Each name stands for a flat space through zero: a line, a plane or more. A row that begins with a name and a colon came from that space; any other row is followed by the name of the space it lies nearest, among the names in its block.
gol-vep:  -14 -223  -68  218  334  -56  -41 -223  -21  194  -77 -213  -45  -22  127  -33   32 -126 -188  105  -83  -21  -73   -8   52  -12  202  -15   33 -204 -105   41   74
kuf-sotis:  -50 -158  -54  158  -13 -129  -69  -63  -40  178  -51 -346   57   19  122  -78  141  -83  -98  -85  121  -63  -41  119 -103    8  114   93   10  -47    7  160  180
gol-vep:  136  -41  -42   -9  127   34 -171  231  -85   23  266 -243   62  109 -121  -25  135   90   -4   12 -173 -155 -258  108   55  257  -17   47  -28 -396  106  216   83
tudud-seni: -260  -36 -170 -495 -449  -63 -202  -37  170   68   69  265  261  -96  121 -246 -178  -43  271 -369  174 -152  320   83  -29 -358  -33   96 -179  647  380   56  214
gol-vep:  -17 -146  -58   62    0  -94  177 -113  -37  -52  -38   97   19 -150   23  154  -39 -148  -31  -42   25  193  157   -9  -45 -158  219 -102   24   87 -119   -2   37
sonu-gak:  172   84  204  233  197  101  326   33  -65  -79  -33  -14 -142    9 -160  218  110   67 -179  328 -101  142  -86  -94   24  153  -23 -112  133 -318 -279  -88 -203
gol-vep:  -24   56   -2 -178   35  135  -60  -30   95  -95    8  223   20   64  125  -81 -103   51   21   76 -122  -85   38 -131   85   13 -182 -110  -60  -61  -31 -128   -8
gol-vep:  -18  -31  -26 -110  249 -189  -76    7   49  -86   54  -74   -2 -108  -63  147   11 -111   51  -92  124  -77 -166   -8   90   39   92   -5  173 -199  144   51   91
sonu-gak:   95   25  173   91  -10   90  102  104    9  125   50   14  -21   86  -17   36  105   57  -97  261  -66    3    1  -20   20  127  -61  -21  -17 -118  -42  -14  -13
vobe-zusiv: -141  132   17    5   19   16 -211 -158   66   27 -243   82  -84  147  183 -192 -149    8   58  -56   81  -72   -9 -131  -35  -55 -212   83   -7  162   -6 -212  -77
vobe-zusiv:  -70  170  -60 -143  -74   33 -103  100  -44 -135  -20   63  -12   60  -59  -74  -95  132  160  -98  -28  -20   -7  -43  -61  -24 -153   47   -9  128   87  -84  -91
tudud-seni:  231 -187   75  -11 -226   56  354  305 -189  143  276   12  -12 -129 -374  233  168  131  -25  338 -116  119  279  213  -29   22  280   33 -159  210   32   48  139
kuf-sotis: -174  112  105 -335  105  108   15 -112  237 -189  -35  314  180   43  182 -138  -54  -22    9  -54   45 -240  -84 -249   76  -86 -391 -146  196 -196  -15  -76  -48
sonu-gak: -183  248  -47 -318  360   77 -507 -106  176  -85 -113   85  -32  276  242 -299 -235  111  132   -4 -114 -357 -233 -282  135   99 -449   17   22 -253  151 -249  -21
kuf-sotis:  -70  112  -10 -204 -358  131   16   57   89  -50   64  266  108  -17   58 -139  -91   70  115 -113  -27   36  187   10    7 -128 -128  -43 -145  342   89   18  -76
vobe-zusiv:  169  -86  110  220 -277   15  387  217 -252  117   53  179  -89  -86 -356  276   57   58   21  239  -49  343  305  109 -175 -100  270   66  -75  389  -81  -86  -76
vobe-zusiv:   92   -6  136  126 -101  140   84   40  -48  121   -3  -99  -14  163   13  -85  115  109 -128  216  -71  -41   43   22  -61  116 -127   34 -104  -67 -163  -23   17
tudud-seni:   70   24   83  171   60  172  -40   36   33  141   20 -175    2  184  200 -141  137   89 -194  236 -182  -79 -116  -30   41  230 -147  -73  -73 -335 -116   67   -5
tudud-seni:  25 -21  17 -34  66  58   7  83 -11  -7  72  24  -6  11  16 -11  37  42 -20 109 -94 -36 -35 -18  51  72 -29 -50   1 -93  14   3   9
kuf-sotis:  -40    3  -93   19  209 -240 -138  -76  -53  -74  -49  -94  -76  -57  -83  141 -119 -125  109 -171   87  100  -73  -11   -8  -49  175   56   77  -16   71  -18   14
sonu-gak:   82  -45    4  -67 -201  107  376   44  -20 -145  122  213  110 -165 -152  164   33   21  -37   29  -82  160  197   28  -22 -123   89 -157  -17   63 -142   62  -63
tudud-seni: -113  123  -46 -335 -230   54  -81    5  121  -89   15  220   98  -29  -22 -132 -121   73  174 -183   90 -135  104   -9   19 -148 -173   48  -48  302  179  -51   -8
sonu-gak:  116 -131  -31  246  -71  113   34   76 -143  149   83 -239   26  101   17  -84  155   70 -148  105 -182   27  -20  124  -76  124   67   18 -131 -141 -139  155   36
vobe-zusiv:   42  -97  -62  -96 -116    8  150  134 -126  -79  116  195   14 -118 -182  122  -37   28  101   17  -75  121  176   50  -44 -110  145  -22  -47  224   25  -33   17
tudud-seni: -115   -5  -64 -112   -6  -39 -218  -63   45   12  -26  -70   73   82  128 -185  -42  -21   60 -172   59 -151  -52   -4  -21  -32 -115   69  -21   23   80   32   86
vobe-zusiv:  -24 -141 -233   44  -92 -130  -70  -26  -81   -3   39 -208  -15 -185   -4   -9   -8  -69   50 -248   51   97   46  203    0  -83  302   42  -89  228   96  174   76
tudud-seni:   50  -54  -20  261  100 -133 -158  -55  -64  130 -165 -186 -199   40   55   58    3  -73  -27   32  122   39  -67   51  -24  109  137  121  -14   30   -2 -100   67
tudud-seni:   66  180   80  252  460   54 -101  -77   -6  -68 -127 -118 -192  165   65   40  -35   31 -120  191 -176   40 -315 -200   91  241 -130  -83  129 -513 -183 -117 -232
kuf-sotis:   56  -49  -96  -17  218  -71 -319   75  -35   93   85 -305  -76   81  -16  -64   38   45   24   13  -37 -203 -210   91   93  210   39  121  -52 -210  172   54  159
vobe-zusiv: -129  -52  -81  -58  131  -85 -284 -116   54   28  -83 -270    8   64  198 -231   27  -39   -5 -173  136 -253 -174   29   22   48 -103   99   39  -78   80   52  138
gol-vep:  113  -55   55  -54 -190   28   62  301  -92  175  190  115   41   27 -191  118   73   97   75  211  -86   22  150   86  -55   43   91   69 -107  133  178   -4  126
kuf-sotis:  -12   60  -28   78  -56   52   67  -91   37 -106  -87  121  -45  -49  120   13  -77  -36  -25  -41  -33  159   58  -55   22  -40    7 -121  -29   62 -124  -42 -129
gol-vep:  -16  123   12   50 -541   19  124  139  -45   62   -6   88   39  -21  -20    0  -15   68  102  -82   58  261  299  116 -163 -122   55   38 -190  504   57   45  -67
vobe-zusiv:  143  127  173 -154    4  196  133  212   -8  -45  159  177  -15  105 -210   66   31  206    8  319 -181  -73   21  -73   61  139 -197  -38  -40 -140  -18 -118  -62
tudud-seni:    6   55  -63   59 -201   17  -31   62   15   10   19   33   55   -4   59    0   -3   -5   34 -114  -12   96   28   47  -41    0   30  -23  -63   70   51   90  -35
kuf-sotis:  -81    1  -40 -195  -91    6 -132   13   10   70   77   74  121   65  -56 -138  -81   36  119 -104  -30 -106   69   12  -35 -121  -68  101  -77  161  144   24   54
kuf-sotis:  -44  -46   21 -109  -80  160   19  -45   87   13   54  125  161   58  117 -181   30   19  -58  -19  -72 -150    6  -38   18  -43 -179  -55  -20  -65  -51   63    9
kuf-sotis:  122  -66   91  134  156   77   30   59 -106   87   26 -181  -88  126  -67  -10  119   95 -125  261 -111  -82  -84   13   -3  179  -42   43  -21 -229 -131  -43   41
sonu-gak:   61   96   96  163  161  134  -66  -26  -36   55  -77 -138 -129  203   67 -113   19  120 -115  227 -153  -40 -110  -79   22  183 -169    7  -53 -215 -165 -102 -101
vobe-zusiv:  136 -155   59  185   87  -67  195   31 -146   56   21 -102 -102  -92 -232  190  107  -35  -78  127   43   84    3   98  -30   24  217   66   61   -8  -96   -1   21
vobe-zusiv:  158  -48   98  189 -187  178  423   41 -107  -20   45   56  -28  -80 -151  108  111   83 -155  203 -125  214  173   66  -46  -18   89  -98  -68   72 -280   26 -144
tudud-seni:   17  -29   39  150 -170  -78  111  115 -178   75   40 -126   16   -5 -203   36   79   12   41  -78   54  150   50  131 -169  -71  122  138    4  206    3  118  -55
vobe-zusiv:  -50  -41  -14  134   17 -105 -207 -126  102  148  -66 -139  -14  -17  145 -110   17 -152  -27 -201  173  -58 -150   82   71   18   64   96   25   40  114  134   14
sonu-gak:   -9   39   33  -43 -254  210   19  126   24  113  104   58  126   96   76 -206   72  138  -29   68 -145  -64   68   36  -23   16 -156  -14 -129   81   37   99  -36
sonu-gak: -146   37  -36  -47  -45  -20 -161  -16   31   29  -62  -18   62   49  114 -189  -14   -9   66 -177   82 -105  -79  -12  -48  -60 -120   78   56  104  114   40  -20
sonu-gak:  -39  143  -16  -80  187   82 -310  107  106   68   38  -72   27  173  149 -161   21  103   13   62 -116 -250 -269  -93   98  209 -233    6   45 -333  195   17    1
vobe-zusiv:  -23  107  -17  -81  145   46  -79  -42   80  -95  -37   43  -24   32   62  -23  -59   36    5   19  -49  -77  -98 -105   78   55 -125  -63   48 -168    3  -72  -56
kuf-sotis:  109  -60  168  113 -114  -67  284  142  -72  145   98  -68   -6  -91 -226  203  163   -7  -63  180   79  134  107  115  -49    1  186   44   31   90   15   86   28
gol-vep:  -96 -124  -40   52  -31  -20    1 -237   21   82  -97  -83   79   10  131 -149  -19  -96  -80 -120   52  -24   80   16  -62 -156   22   27  -38   88 -124   53   52
tudud-seni:   28   60   -1   28  368  -41  -98  -36  -22  -35  -80  119 -201    9  -61  135 -151   -6   45  178 -101   48  -83 -153  107   54   49  -22   72 -112   20 -240  -89
gol-vep:  128  -87  -22  394  438  -43  148 -185  -95 -158  -90 -218 -149  -81  -13  194   66 -137 -226   24  -87  175 -274  -48   61  132  180 -145  195 -510 -355   65 -175
gol-vep:   57  -43   58  124  369  -93  -18   39   -5  108  -50 -157 -107   17   -7  170  109  -23 -107  265    8  -89 -181  -75   47  176   69   -4  179 -371   39  -81   93
gol-vep:   -8 -162  -25  201 -201  -71  140  -38  -80  159   15 -215   86  -86   -9  -25  137  -84  -94 -116   85  115   89  182 -119 -106  214   62  -33  163  -49  230   47
kuf-sotis:  -66    0   53 -128 -298   26  324  -71   51  -93  -44  443   91 -175  -73  115 -108  -70   72  -62   94  198  333  -53  -70 -320   48  -87   11  429  -62  -97  -92
sonu-gak: -212   90 -107 -119 -174  -81 -160 -126   72   53 -188  250    2  -32  111 -102 -239  -54  193 -200  123   63  198  -68  -70 -278    2   82  -48  510  182 -163  -39
vobe-zusiv:   28 -215  -20  181  -71  -64  188  -58 -181  -46   -7 -164   79  -16  -59   34  121  -88  -92 -122   54   91   41   97 -194  -78  113   26   38  -36 -256  126   68
sonu-gak:  152 -199   85   93  304  -49  149 -110  -60  118   49 -299 -108  -43 -169  125  123  -14 -199  286  -23  -77  -17   73   90   96  182   32   -2 -246 -159   -2  148
sonu-gak: -120    6  -97  -62   32  -90 -214 -207  141  -71 -133   36   22  -13  224  -95 -115 -145   45 -266  158  -79  -62  -48   44  -64  -54   -7   28   21   33  -18   47
kuf-sotis:  195   50  236  304  -95   99  333  234 -143  152   43 -176  -86   65 -192  158  259  154 -175  389  -67  139   14   68  -99  191   28   16   18 -123 -145   30  -89
sonu-gak:   17  -21 -102   28  -77 -108    2   84 -137   95  -25  206  -82  -51 -169  208 -172   -4  167   76  -72  245  258   -6 -106 -155  264   61 -104  347  124 -181   24
sonu-gak:   15   -9   84  -22  -64   56  -43  205  -91   49  130  -38   62  142  -26  -99   96   86   28   68  -82  -63  -47   25  -65   97 -126   52  -28  -50   40   68   33
kuf-sotis:   56  -27   32  -16   49 -159    6  120  -94   40   57 -153  -45  -17 -210  161   56    8   61   47   97   -2   -6   76  -53   45  121  116   38   -1  104   -3  120
kuf-sotis:  -54  -79   20   17 -125  -20   52   35 -114   36    4   37   34  -10 -107  -78   16   -6   62 -101   62   23   59   66 -113 -133   18  119   21  266   10   28  -32
tudud-seni:  215 -188  141   57   74  -23  419   98 -129  -71  197 -197  -31 -155 -285  262  232    7 -169  236   -7   80   45  139   35   99  205  -72   41 -197 -208  124   89
sonu-gak:  -82  -39  -16  -70 -124  -61   78  -54    8   59  -54   61   43  -86  -52    3  -27  -26   48  -60  119   10  150   30  -67 -183   68   64   14  275   66  -27   39
tudud-seni:  -51  -64  -44 -125  -30 -212  167 -150  -13 -257  -35  134   32 -219 -160  212 -112 -188  112 -297  231  154  116   13  -48 -245  165  -20  115  193  -70   -9    8
gol-vep: -114   -5  -85 -192  226 -137 -202  -28  -28 -118   31   32   49    6 -101  -28 -118  -62  166 -227   39 -114 -148  -61   -2  -91  -35   85  136  -51  139   -6   11
gol-vep: -113 -120  -88  -47 -314 -203  201  -54   17  -89   -1   21  154 -247   70  120   26 -194   50 -306  242  211  232  115 -121 -250  239  -73   24  314   18  180  114
tudud-seni:  -83  124   18   76  250  -11 -161  -61  -20  -85  -91   -9  -37  131   58  -90  -80  -19   29  -87  -58   -5 -228 -147  -12   34 -158    8  135 -202  -48  -37 -181
gol-vep:  113  168  213   89   35  295   75  -72  111   98  -77  157  -50  267  131  -67  -26  148 -181  425 -239  -32   59 -203   54  158 -303 -118 -134 -264 -259 -216 -110
kuf-sotis:  -11   34 -152  -36  157 -110 -111  -84    4 -267  -41   61  -64 -103   -1  116 -142 -105  102 -248   39   78 -117  -43   61  -11   74  -67   79  -88  -12  -29  -63
tudud-seni:   21  -20  -11  -27 -172   95  -65  155    2  108  143 -137  108   74   70 -154  131   94  -31   13  -76 -108  -25  109   -6  106  -69   19 -108  -41   90  177   82
kuf-sotis:  198 -121  142   27  158  -52   45  147 -106   -4  259 -398  -55   27 -204   58  217   32 -103  132  -14  -87 -167  181  103  271   66   55  -36 -309  -62  205  132
vobe-zusiv:  -48 -149 -106 -206  318 -141 -119  -34  -87 -262   80 -151   44  -32  -96   -7    8  -64   71 -220   65 -211 -219    0   10   14  -34   35  170 -269  -19   49  139
gol-vep:  -42   78   27 -235  -61   30  -60  126   21  -36  102  154   81   50  -85  -41  -49   76  134  -14  -29  -93   23  -39   -2  -33 -135   34   -6   68  149  -30   13
gol-vep:  -24 -106 -122  -41  245  -12 -222  -68  -49  -18   52 -174   -1   32  -19 -158  -16   -7    9 -133  -65 -189 -208   41   68   39   -8   83   24 -157   34   79   32
vobe-zusiv:  -96  167  -24  217   68  -77 -190 -240   83   21 -275  -12 -129   68  214  -56 -171 -110    5 -142   82  148  -58 -108   -4  -37  -19   11    3   68  -58 -102 -172
tudud-seni:  -80  154  -24 -288 -298  102 -128   35  135   -3   32  227   87   44   44 -164 -132  100  158 -102   18  -99  153   -7   29  -94 -187   37 -158  316  182  -58    0
sonu-gak:   28   34 -171   14 -253  -40   20  192  -66   -1   64  197   29 -142 -122  176  -67   10  165 -121  -36  209  128   79  -71  -95  224   -4  -48  269  209   33  -42
vobe-zusiv:   12  -84   86  158 -245   52  139  -82   50  257  -59   12   34  -15   80  -54   73  -41 -122   94   65   61  188   80  -42  -86   81   34 -105  238  -49   42   30
  18    3   18    2 -154   12  142  100  -89   15   -6  192  -37  -48 -127  105  -45   43   76   90  -22  151  194    1  -82 -102   82   15  -40  278   17 -112  -40 -> gol-vep
 102   70  212  102 -131  122  296   12  110   41   14  213    5  -42    3  132   67  -17 -129  213  -12  145   99  -51   61   24  -23 -140    9  -24 -124   -9 -127 -> gol-vep
 172   19  145   94  -39  139  302   95   25   -4   71  143  -66  -73  -71  191   91   50 -131  309 -104  134   81  -17   91  105   49 -155  -16  -97 -127  -38  -84 -> gol-vep
 -14 -131   -5  111  -95    0  220 -276  111   75  -99  -44   41 -176   93    3   43 -133 -177  -54  125   59  132   70   38 -158  158  -64   -8  116 -156   90    8 -> sonu-gak
 -61  -37 -121   69  -10 -165   18  -61  -62  -66  -61    8   37  -94  -27  131  -69 -126   70 -209   70  174   43    3 -112 -146  182   -5   69   72    1   39   -5 -> vobe-zusiv
  52  -97  -30   57  200   27 -209   -5  -19  161   27 -246  -46  138   88 -117   67   46  -92  149 -100 -197 -130   29   59  182  -23   63  -74 -247   17    7  153 -> kuf-sotis
 154  -23   85  166  162   11  174   40   17   47  -16 -125 -141  -91  -59  206  149   17 -165  278   15   13  -81   21  101  183  118  -66   85 -236  -61  -32    9 -> kuf-sotis
 -20 -219  -88   18   87   -5  -58 -169   26  157  -17  -25   22  -52   70  -85  -15  -88  -75   -1  -10 -104   43   49   55  -89  131   37  -50   50   -1   17  126 -> kuf-sotis
 -37  119  -55 -222 -341  135  -79  172    3  -95  172  276  134   52   -5 -139 -121  100  192 -158 -147   66  138   17  -18  -78 -132  -30 -188  271  123   63  -85 -> gol-vep
 -23  240   98  -58 -398   57  323  -44   98 -166  -72  509   13 -152  -91  179 -198  -31  120  -84   61  389  337  -88  -34 -271   13 -137  -49  475  -71 -116 -294 -> tudud-seni
-186  160 -107 -206 -363  -30  -83   33   67   -5  -65  170   83  -38   94 -105 -151   49  205 -199   84   80  242    0  -97 -218  -42   29 -112  493  217  -41  -16 -> sonu-gak
